Below is a small trained network, with its code and all its weights. Each question gives an input and a class and asks what happens when units are switched off, that is, made to give their printed mean instead of their output.

import numpy as np


def w(rows, s, z=0):
    codes = np.array(rows[::2]) - 128.0
    scale = np.full(codes.shape[1], s)
    scale[-1] = z or s
    return codes * scale


def norm(h):
    return h / np.sqrt((h * h).mean(-1, keepdims=True) + 1e-5)


def f(y):
    return np.maximum(y, 0)


def log_softmax(a):
    a = a - a.max(-1, keepdims=True)
    return a - np.log(np.exp(a).sum(-1, keepdims=True))


def net(x, mask):
    res = np.array(x, float).reshape(1, 5) / 4 @ E
    u = 0
    for l in range(4):
        y = f(norm(res) @ A[l][:, :-1].T + A[l][:, -1])
        res = res + np.where(mask[u : u + 9], y, B[l][:, -1]) @ B[l][:, :-1]
        u += 9
    return log_softmax(norm(res)[-1] @ U[:, :-1].T + U[:, -1])


A, B = {}, {}
E = w([
[78,177,67,107,148,25,104,214,37,176],'x0',
[147,117,97,80,128,166,97,112,138,164],'x1',
[186,88,138,169,73,123,3,237,198,145],'x2',
[188,143,25,184,211,174,123,155,149,201],'x3',
[96,51,90,135,145,153,131,104,110,163],'x4',
],0.0076)
A[0] = w([
[40,103,154,121,145,152,115,131,150,182,168],'L0N1',
[144,154,93,161,254,168,91,141,135,93,157],'L0N2',
[75,107,105,51,94,112,151,20,73,153,189],'L0N3',
[117,69,200,79,93,91,153,107,181,113,189],'L0N4',
[148,34,175,91,28,63,112,194,161,116,50],'L0N5',
[117,136,155,93,102,184,92,127,99,201,162],'L0N6',
[124,129,81,122,184,138,135,100,110,89,61],'L0N7',
[152,122,102,83,168,73,175,49,120,110,3],'L0N8',
[101,166,146,117,128,74,101,163,37,222,162],'L0N9',
],0.0076,0.0026)
B[0] = w([
[117,160,157,132,102,140,136,176,198,22,166],'L0N1',
[177,214,146,165,123,165,131,167,153,204,206],'L0N2',
[126,175,167,106,160,89,123,123,170,124,254],'L0N3',
[118,149,157,63,94,106,138,120,173,198,225],'L0N4',
[126,98,78,118,96,180,128,120,71,30,231],'L0N5',
[124,152,161,180,86,100,173,147,68,24,167],'L0N6',
[178,145,72,105,116,93,217,102,85,137,162],'L0N7',
[182,6,61,155,89,41,71,160,148,77,182],'L0N8',
[3,136,147,65,166,148,106,173,75,126,248],'L0N9',
],0.0074,0.0066)
A[1] = w([
[78,234,102,107,185,173,251,29,97,122,222],'L1N1',
[86,98,131,108,91,96,75,187,64,195,47],'L1N2',
[140,145,46,81,87,50,152,166,51,151,42],'L1N3',
[140,159,66,171,105,129,148,133,133,205,123],'L1N4',
[221,66,180,179,3,88,230,127,179,76,75],'L1N5',
[225,106,133,213,190,109,150,141,216,121,51],'L1N6',
[246,122,108,161,150,149,184,129,142,149,9],'L1N7',
[109,60,158,92,86,114,72,138,106,91,51],'L1N8',
[91,159,44,160,206,90,105,234,96,204,165],'L1N9',
],0.0077,0.0014)
B[1] = w([
[106,227,126,101,106,187,212,106,74,198,236],'L1N1',
[141,87,185,113,159,108,126,129,124,75,198],'L1N2',
[55,41,158,210,84,157,151,169,117,142,202],'L1N3',
[35,82,190,93,77,98,80,148,170,53,176],'L1N4',
[182,81,61,87,134,144,118,83,147,178,234],'L1N5',
[83,148,132,170,137,182,81,94,79,102,196],'L1N6',
[123,148,1,163,154,104,140,100,82,21,186],'L1N7',
[106,138,102,154,59,105,175,88,136,86,196],'L1N8',
[233,90,157,101,107,158,168,139,180,162,254],'L1N9',
],0.0089,0.0083)
A[2] = w([
[59,122,114,110,114,118,111,159,73,129,36],'L2N1',
[137,126,87,156,144,156,95,114,68,151,65],'L2N2',
[135,87,147,175,172,142,123,140,157,101,106],'L2N3',
[157,179,107,149,185,141,158,172,130,198,4],'L2N4',
[156,93,100,143,122,131,88,158,160,147,206],'L2N5',
[126,69,103,90,99,135,2,147,93,74,215],'L2N6',
[108,116,195,105,95,95,148,153,179,145,141],'L2N7',
[172,116,106,98,143,143,144,133,158,169,241],'L2N8',
[62,140,126,123,134,72,115,161,76,83,88],'L2N9',
],0.0098,0.0014)
B[2] = w([
[84,127,86,140,165,160,59,140,207,122,199],'L2N1',
[134,205,147,239,217,172,151,89,97,139,166],'L2N2',
[184,151,252,73,89,96,47,178,181,153,161],'L2N3',
[95,48,44,107,131,217,166,169,63,158,173],'L2N4',
[251,127,126,103,151,73,96,43,1,129,192],'L2N5',
[138,142,138,226,111,101,169,210,221,84,254],'L2N6',
[157,191,35,140,190,96,147,110,128,104,226],'L2N7',
[80,156,237,129,77,99,199,230,103,104,193],'L2N8',
[38,186,63,177,120,189,60,132,164,173,213],'L2N9',
],0.0073,0.007)
A[3] = w([
[51,131,138,85,130,94,179,70,145,138,138],'L3N1',
[66,169,180,85,103,94,103,85,146,35,73],'L3N2',
[1,172,113,85,203,124,85,81,124,180,10],'L3N3',
[168,87,150,183,191,147,41,169,128,164,81],'L3N4',
[210,125,139,151,122,144,39,85,158,35,75],'L3N5',
[206,94,134,196,201,109,100,142,123,125,180],'L3N6',
[174,119,113,92,118,128,171,92,155,102,18],'L3N7',
[202,150,125,98,105,41,147,187,62,245,254],'L3N8',
[141,177,161,89,194,151,198,27,83,93,22],'L3N9',
],0.0087,0.0017)
B[3] = w([
[201,137,140,62,167,65,46,177,152,170,247],'L3N1',
[139,119,148,177,170,207,151,154,106,171,231],'L3N2',
[160,196,138,123,31,94,100,41,80,179,233],'L3N3',
[191,180,152,120,141,47,103,63,217,128,196],'L3N4',
[55,75,67,133,140,137,174,92,85,242,254],'L3N5',
[92,177,212,38,193,94,42,90,134,171,208],'L3N6',
[153,70,73,155,148,45,158,107,94,117,196],'L3N7',
[120,2,155,62,131,145,175,94,162,78,215],'L3N8',
[142,110,215,164,167,112,54,228,103,10,247],'L3N9',
],0.009,0.006)
U = w([
[225,89,224,49,153,53,121,169,154,96,247],'0',
[162,49,45,141,13,94,183,58,151,116,134],'1',
[59,248,137,79,78,86,88,143,78,197,106],'2',
[51,142,111,217,71,127,83,223,214,31,121],'3',
[144,202,91,192,185,187,154,117,42,29,120],'4',
[168,156,110,205,189,126,46,61,171,215,95],'5',
[76,79,133,97,134,229,224,198,87,202,77],'6',
],0.015,0.0013)

Each question gives the input, the list of numbers given to net, and the class t.
The units are the neurons (one row each of A and B). Each row of codes is followed by its name. A weight is (code - 128) times the scale printed after its matrix; where a second scale follows, it is the last column's (A, B and U).
mask holds one flag per neuron, layer by layer. A switched-off neuron (its flag False) gives its mean, the last column of its row in B, instead of its output. The means were averaged over made-up inputs and are rounded, as every weight is.
A unit's drop is (log p(t) with every unit on - log p(t) with that unit switched off) / (log p(t) with every unit on - log p(t) with every unit switched off).
The circuit of an input: a set's keep is (log p(t) with only the set's units on - log p(t) with every unit switched off) / (log p(t) with every unit on - log p(t) with every unit switched off). Starting from the 12 units with the biggest drops (on a tie, the unit counted first), units are removed one at a time, each time the one whose removal leaves the highest keep (on an exact tie, the one counted first), for as long as the keep stays at least 0.8.
circuit, biggest first: the units of the circuit, biggest drop first
top k neurons: the k neurons with the biggest drops, biggest first
top k neurons in layer l: the k neurons of layer l with the biggest drops, biggest first
drop of u: that unit's drop, to one decimal
input [8,-4,7,5,-4], class 0: circuit, biggest first	[L1N9]
input [-6,0,0,4,-6], class 4: top 2 neurons	[L0N8 L1N7]
input [-1,8,3,1,-4], class 5: top 2 neurons	[L0N9 L1N1]
input [-1,0,-6,1,5], class 4: circuit, biggest first	[L0N8 L1N1 L3N9]
input [5,-4,0,3,1], class 6: circuit, biggest first	[L1N9 L0N9]
input [-6,1,-7,1,4], class 4: top 3 neurons in layer 0	[L0N9 L0N8 L0N7]
input [-8,3,0,1,-1], class 4: top 3 neurons	[L0N9 L0N8 L3N9]
input [2,-5,2,-8,3], class 3: top 2 neurons	[L0N5 L1N1]
input [7,7,1,-1,-2], class 3: top 2 neurons	[L0N9 L1N1]
input [6,4,1,2,6], class 0: top 2 neurons	[L1N9 L1N1]
input [-7,-3,0,1,-4], class 4: top 2 neurons	[L0N9 L0N8]
input [-6,-6,1,-1,-4], class 1: top 4 neurons	[L0N9 L1N1 L0N3 L1N5]
input [-6,3,-7,0,-4], class 0: top 4 neurons	[L3N9 L0N8 L3N1 L0N2]
input [1,8,1,-4,-5], class 3: top neuron	[L1N1]
input [0,5,-3,6,2], class 4: top 2 neurons in layer 1	[L1N7 L1N6]
input [5,-2,5,0,-7], class 3: top 4 neurons	[L0N5 L0N9 L0N2 L1N5]
input [-5,1,5,1,-4], class 5: top 2 neurons	[L0N9 L3N6]
input [6,2,1,-1,0], class 3: top 2 neurons in layer 0	[L0N9 L0N4]
input [6,2,8,3,-7], class 0: drop of L1N9	0.8
input [4,6,-3,1,-6], class 6: drop of L1N9	0.9
input [2,-8,-4,5,1], class 6: drop of L1N9	0.1
input [1,3,5,8,-3], class 0: top neuron in layer 0	[L0N5]
